Small tables with named rows and columns. After each table, cells are looked up by row and column.

mevi:
	pavi	kov	peg	kam	noruz	mobubif	dis	buke	sem
digo	128	112	87	148	173	119	197	161	64
zufafug	130	143	135	155	100	130	124	122	155
muf	128	157	133	165	81	131	126	123	161
fabasig	127	112	52	166	178	117	218	206	44
bidogom	129	163	132	194	46	130	134	124	167
nug	130	169	111	248	15	130	151	135	199

nug, pavi: 130
zufafug, mobubif: 130
digo, dis: 197
digo, buke: 161
zufafug, noruz: 100
digo, kov: 112
zufafug, kam: 155
digo, noruz: 173
muf, peg: 133
muf, sem: 161
nug, buke: 135
zufafug, pavi: 130
muf, mobubif: 131
muf, buke: 123
fabasig, peg: 52
bidogom, dis: 134
bidogom, mobubif: 130
Row with the largest dis: fabasig

Table baf
columns: ridefo, fal, bino, zavega, dirab, linesi, remikon, zunaf
ruberi: [118, 130, 137, 119, 25, 140, 127, 194]
tusemif: [121, 120, 163, 125, 87, 126, 124, 169]
gof: [129, 124, 97, 128, 182, 124, 126, 62]
rifimef: [122, 128, 72, 124, 40, 126, 127, 176]
fiz: [119, 128, 135, 122, 130, 133, 127, 255]
mitolu: [124, 122, 123, 124, 57, 125, 123, 97]
letas: [132, 126, 239, 129, 222, 122, 125, 176]

rifimef, linesi => 126
gof, zunaf => 62
mitolu, fal => 122
tusemif, ridefo => 121
rifimef, ridefo => 122
mitolu, ridefo => 124
tusemif, zavega => 125
Which row has the largest fal? ruberi

tep.tsv
	tase	lin	surel	kuguvoz	kar	keku	sati	kigivum	pinipa
relema	113	97	100	125	117	244	85	102	100
kun	90	110	109	100	117	113	106	96	112
metenu	86	116	114	103	116	55	115	98	108
fudil	92	113	106	104	118	68	113	88	105

kun, kigivum -> 96
relema, kar -> 117
metenu, lin -> 116
metenu, kuguvoz -> 103
relema, surel -> 100
metenu, surel -> 114
kun, pinipa -> 112
kun, kuguvoz -> 100
fudil, pinipa -> 105
relema, kuguvoz -> 125
kun, lin -> 110
kun, tase -> 90
relema, lin -> 97
metenu, kigivum -> 98
fudil, kuguvoz -> 104
fudil, lin -> 113
kun, kar -> 117
kun, surel -> 109
relema, sati -> 85
fudil, kigivum -> 88

vepog
         genesi  begop   bod   ber  ligepet  domafo   fem
zagerar    5936   6171  6066  6077     6006    5927  5870
sug        2361   7419  7506  6052     2631    5481  7479
vir        5642   5300  3874  4113     5189    5465  7074
gunupuf    5981   5920  6021  6059     5858    6196  5964
zuguv      6150   6026  6023  5909     5821    6162  5899
gigono     5776   5166  3491  3716     5027    5111  6847
ser        5922   5746  5939  6079     5989    5922  5879
filosek    5695   7570  8775  8108     8391    7405  4979
dod        6088   5954  6003  5857     5943    6240  6043
deziga     3154   9082  5563  6695     6862    6768  4214
fiza       7239   5969  6763  5127     8018    5501  4894
mekuguz    2867   8659  5950  8152     7375    7870  5229
kerika     5900   5841  5942  6395     6110    6324  6235
zedomu     7706   5799  6992  5023     8632    5708  4243

genesi of fiza is 7239
begop of ser is 5746
bod of gigono is 3491
domafo of mekuguz is 7870
fem of sug is 7479
fem of deziga is 4214
bod of zagerar is 6066
ber of zuguv is 5909
ber of sug is 6052
bod of deziga is 5563
bod of gunupuf is 6021
ligepet of fiza is 8018
ber of zagerar is 6077
fem of kerika is 6235

Table zed
fields: megova, noke, bip
nen: [3632, 1549, 8084]
lonip: [6290, 6504, 7224]
pel: [6549, 5512, 3392]
foman: [4098, 2514, 7237]
sizuse: [5489, 5758, 4243]
relag: [5864, 6950, 3192]
fad: [5763, 5555, 4780]
risoluk: [5409, 4720, 4998]
rabut: [6985, 6948, 5944]
fuv: [4788, 5394, 5372]

noke of fad = 5555
bip of sizuse = 4243
bip of lonip = 7224
noke of foman = 2514
megova of risoluk = 5409
bip of pel = 3392
noke of fuv = 5394
noke of rabut = 6948
megova of sizuse = 5489
noke of relag = 6950
megova of lonip = 6290
megova of foman = 4098
noke of risoluk = 4720
bip of risoluk = 4998
noke of sizuse = 5758

merur =
|  | tak | nulit |
|---|---|---|
| doluko | -5518 | 4858 |
| givad | -5318 | 5534 |
| ruf | -5384 | 5179 |
| buguseg | -4360 | 1150 |
| mez | 440 | -6837 |
| tob | -5487 | 4265 |
| buvidoz | -5154 | 5822 |
| zigapu | -1796 | -3490 |
| sifir | -3301 | -789 |
| rerifar | -5372 | 3590 |
| volif | -5003 | 6051 |
| fofuto | -4961 | 2613 |

zigapu, tak -> -1796
buguseg, tak -> -4360
buguseg, nulit -> 1150
sifir, nulit -> -789
tob, tak -> -5487
mez, nulit -> -6837
mez, tak -> 440
fofuto, nulit -> 2613
givad, tak -> -5318
doluko, tak -> -5518
ruf, tak -> -5384
rerifar, nulit -> 3590
fofuto, tak -> -4961
Which row has the largest nulit? volif

Table zugel
,baliti,loza,ketaf,fav,mati,vid,mununa,midiz
zoneno,51,28,-85,-57,52,-59,17,-80
gutimor,28,-50,33,20,26,18,-5,59
kozom,35,-56,52,21,36,28,-14,64
ninat,6,3,12,-1,7,0,-2,1
rufit,13,8,-2,9,7,3,5,13
gagu,71,-18,-31,-52,60,-1,21,-63
zokiga,5,10,15,0,8,2,1,4
tadov,-24,-15,14,-80,58,-87,-16,-39
kegekod,8,-15,-15,10,5,13,6,3

zokiga, mati => 8
gutimor, vid => 18
rufit, mati => 7
zokiga, midiz => 4
gagu, fav => -52
tadov, mununa => -16
zokiga, baliti => 5
zokiga, fav => 0
tadov, midiz => -39
gagu, baliti => 71
tadov, vid => -87
kegekod, midiz => 3
ninat, fav => -1
kozom, vid => 28
kozom, midiz => 64
tadov, baliti => -24

gek:
cols = gab, zunibal, zupazap, sepam, gudos, bug, ruregap, mosu, mure, faluv
dap: [-8.172, 25.529, 6.929, -38.757, -75.636, 22.047, -6.591, -29.534, -23.978, -48.767]
debef: [-55.674, 15.807, -33.898, -4.322, -41.990, 12.055, -29.675, -15.707, -6.153, 8.151]
bupo: [7.224, -69.291, -0.339, -96.525, 7.974, -66.566, 39.352, -7.102, -81.734, -8.807]
dezinot: [11.145, 49.473, -4.020, -13.992, -87.447, 51.168, 33.214, -65.033, 12.212, -32.073]
rofo: [-29.354, -18.945, 1.896, -7.266, -22.686, -22.897, -33.729, -48.915, -0.517, 1.926]
nes: [-70.356, -5.341, -28.870, 35.070, -33.809, -19.294, -70.389, -6.691, 11.219, 7.737]

mosu of bupo = -7.102
sepam of bupo = -96.525
zupazap of nes = -28.870
ruregap of dezinot = 33.214
zupazap of dezinot = -4.020
mosu of nes = -6.691
sepam of debef = -4.322
faluv of bupo = -8.807
ruregap of nes = -70.389
gab of rofo = -29.354
zunibal of rofo = -18.945
mure of nes = 11.219

